M =
[[4285 3500 2949 7765 6512 6878]
 [4700 3360 2410 4822 3989 1070]]
Rows and columns are counted from 0.
(0, 0)	4285
(1, 5)	1070
(0, 2)	2949
(1, 3)	4822
(0, 4)	6512
(1, 1)	3360

grid =
[[612 490 554 417 492 676 311 709 582 509 431 527 345 564]
 [534 780 677 606 533 577 600 579 692 473 330 455 580 564]
 [573 490 616 559 492 280 773 406 527 509 584 599 698 455]
 [612 490 307 323 573 528 426 622 692 581 431 455 639 619]
 [418 548 492 606 452 627 484 536 472 545 533 167 580 482]
 [495 548 554 512 694 627 311 622 582 689 584 383 345 619]
 [379 722 554 653 694 528 600 363 527 545 584 671 521 537]
 [495 490 245 370 533 676 369 579 472 545 533 671 462 592]
 [457 374 492 606 654 429 484 449 362 653 736 455 462 482]
 [573 548 677 512 694 478 426 622 692 653 533 311 462 619]
 [650 259 554 464 492 429 426 622 472 581 635 527 404 482]
 [612 432 739 606 452 478 542 536 472 437 533 743 345 455]
 [418 490 369 512 492 627 484 449 307 473 635 743 462 482]
 [650 606 492 370 533 478 542 622 747 473 330 599 639 619]
 [612 664 492 464 452 429 715 492 637 401 381 671 698 537]
 [495 432 307 417 613 429 600 449 472 617 635 455 757 537]]
Indices start at 0.
row 0 col 0 -> 612
row 1 col 13 -> 564
row 6 col 6 -> 600
row 1 col 5 -> 577
row 15 col 6 -> 600
row 10 col 7 -> 622
row 0 col 9 -> 509
row 5 col 5 -> 627
row 9 col 4 -> 694
row 5 col 13 -> 619
row 10 col 0 -> 650
row 15 col 0 -> 495
row 12 col 2 -> 369
row 15 col 11 -> 455
row 3 col 8 -> 692
row 6 col 12 -> 521
row 10 col 6 -> 426
row 9 col 9 -> 653
row 13 col 2 -> 492
row 14 col 10 -> 381
row 2 col 11 -> 599
row 14 col 3 -> 464
row 15 col 3 -> 417
row 3 col 1 -> 490
row 7 col 11 -> 671
row 6 col 7 -> 363
row 10 col 12 -> 404
row 9 col 8 -> 692
row 3 col 0 -> 612
row 12 col 8 -> 307
row 2 col 10 -> 584
row 11 col 2 -> 739
row 15 col 12 -> 757
row 0 col 1 -> 490
row 1 col 3 -> 606
row 11 col 11 -> 743
row 12 col 11 -> 743
row 8 col 10 -> 736
row 14 col 8 -> 637

data =
[[ -22.08  -64.05  -50.59   81.05   -3.71 -101.42   -4.00  -78.63   24.61]
 [ -24.16  -49.13  -78.56   38.86    5.28 -104.32  -53.76  -96.75   15.43]
 [ -62.29  -18.93  -75.94   -9.87   37.77  -86.43  -56.66  -82.01   29.66]
 [  50.83   71.02  197.06   59.24  -72.75   -3.07  -22.26  137.49   -0.77]
 [  60.01   92.13  211.20   33.10  -70.12    8.94    0.13  156.16  -15.86]
 [ -17.91  -16.17  -45.72   18.57   16.79  -86.05   -5.87  -37.17   44.94]
 [  -8.71  -95.45   29.03   91.52    6.74  207.34  156.80   54.98   20.32]
 [ -12.97  -20.98   -6.08   69.88    0.78 -109.96   52.06   -7.16   68.38]
 [-100.41  -34.92 -168.03 -101.75   58.78   76.95   15.01 -113.58  -24.92]
 [ -51.68  -20.08  -92.16  -15.78   31.49 -113.27  -77.23 -106.17   10.99]
 [  -8.08  -67.37  -84.06   39.09  -38.98   46.70   91.77  -58.45
   -26.47]]
data[-11,-9] => -22.08
data[9,-7] => -92.16
data[2,2] => -75.94
data[5,1] => -16.17
data[7,-3] => 52.06
data[6,6] => 156.80
data[2] => [-62.29, -18.93, -75.94, -9.87, 37.77, -86.43, -56.66, -82.01, 29.66]
data[-11,8] => 24.61
data[:, 2] => [-50.59, -78.56, -75.94, 197.06, 211.20, -45.72, 29.03, -6.08, -168.03, -92.16, -84.06]
data[-4,-8] => -20.98
data[0,7] => -78.63
data[1,6] => -53.76
data[6] => [-8.71, -95.45, 29.03, 91.52, 6.74, 207.34, 156.80, 54.98, 20.32]
data[3,8] => -0.77
data[-5,1] => -95.45
data[0] => [-22.08, -64.05, -50.59, 81.05, -3.71, -101.42, -4.00, -78.63, 24.61]
data[-2,7] => -106.17
data[10,-8] => -67.37
data[-9,-2] => -82.01
data[-2] => [-51.68, -20.08, -92.16, -15.78, 31.49, -113.27, -77.23, -106.17, 10.99]
data[-3] => [-100.41, -34.92, -168.03, -101.75, 58.78, 76.95, 15.01, -113.58, -24.92]
data[:, 8] => [24.61, 15.43, 29.66, -0.77, -15.86, 44.94, 20.32, 68.38, -24.92, 10.99, -26.47]
data[8,0] => -100.41
data[5,5] => -86.05
data[-11,2] => -50.59
data[-8,-2] => 137.49
data[:, 5] => [-101.42, -104.32, -86.43, -3.07, 8.94, -86.05, 207.34, -109.96, 76.95, -113.27, 46.70]
data[4,5] => 8.94
data[3,5] => -3.07
data[-11,-5] => -3.71
data[-8,4] => -72.75
data[10,6] => 91.77
data[-10,2] => -78.56
data[5] => [-17.91, -16.17, -45.72, 18.57, 16.79, -86.05, -5.87, -37.17, 44.94]
data[9,1] => -20.08

W =
[[-582 -486  744 -647 -553  230 -610 -568 -540 -424 -630 -641 -395 -554]
 [ 859  796  387  788  867  457  736  754  767  631  838  760  864  853]
 [ 844  730  365  771  860  507  739  737  722  646  808  752  815  857]
 [  41  162  705   74   45  412   83  104  129  177   65   55  139   34]
 [ 962  892  399  890  964  504  847  846  863  720  942  874  965  956]
 [ 679  680  540  630  681  497  588  627  654  548  668  614  710  667]
 [ 501  564  572  531  492  505  525  532  552  531  528  524  525  485]
 [ -69   61  739  -33  -69  413    7   -5   21  111  -48  -32   53  -69]
 [  37   51  715   21   54  539   61   69   55  181    6   38   84   64]]
W[-9][0]: -582
W[-5][12]: 965
W[3][-10]: 45
W[-7]: [844, 730, 365, 771, 860, 507, 739, 737, 722, 646, 808, 752, 815, 857]
W[-4][-14]: 679
W[-8][-8]: 736
W[7][0]: -69
W[8][5]: 539
W[:, -7]: [-568, 754, 737, 104, 846, 627, 532, -5, 69]
W[4][-13]: 892
W[:, -14]: [-582, 859, 844, 41, 962, 679, 501, -69, 37]
W[6][2]: 572
W[7][-8]: 7
W[-7][-9]: 507
W[8][-13]: 51
W[3][-13]: 162
W[-2][7]: -5
W[7][9]: 111
W[-9][-5]: -424
W[5][9]: 548
W[-4][-9]: 497
W[-7][11]: 752
W[:, 5]: [230, 457, 507, 412, 504, 497, 505, 413, 539]
W[-3][4]: 492
W[-9]: [-582, -486, 744, -647, -553, 230, -610, -568, -540, -424, -630, -641, -395, -554]
W[-2]: [-69, 61, 739, -33, -69, 413, 7, -5, 21, 111, -48, -32, 53, -69]
W[-2][13]: -69
W[-6]: [41, 162, 705, 74, 45, 412, 83, 104, 129, 177, 65, 55, 139, 34]
W[-1]: [37, 51, 715, 21, 54, 539, 61, 69, 55, 181, 6, 38, 84, 64]
W[:, 13]: [-554, 853, 857, 34, 956, 667, 485, -69, 64]
W[-6][6]: 83
W[1][11]: 760
W[6][-2]: 525
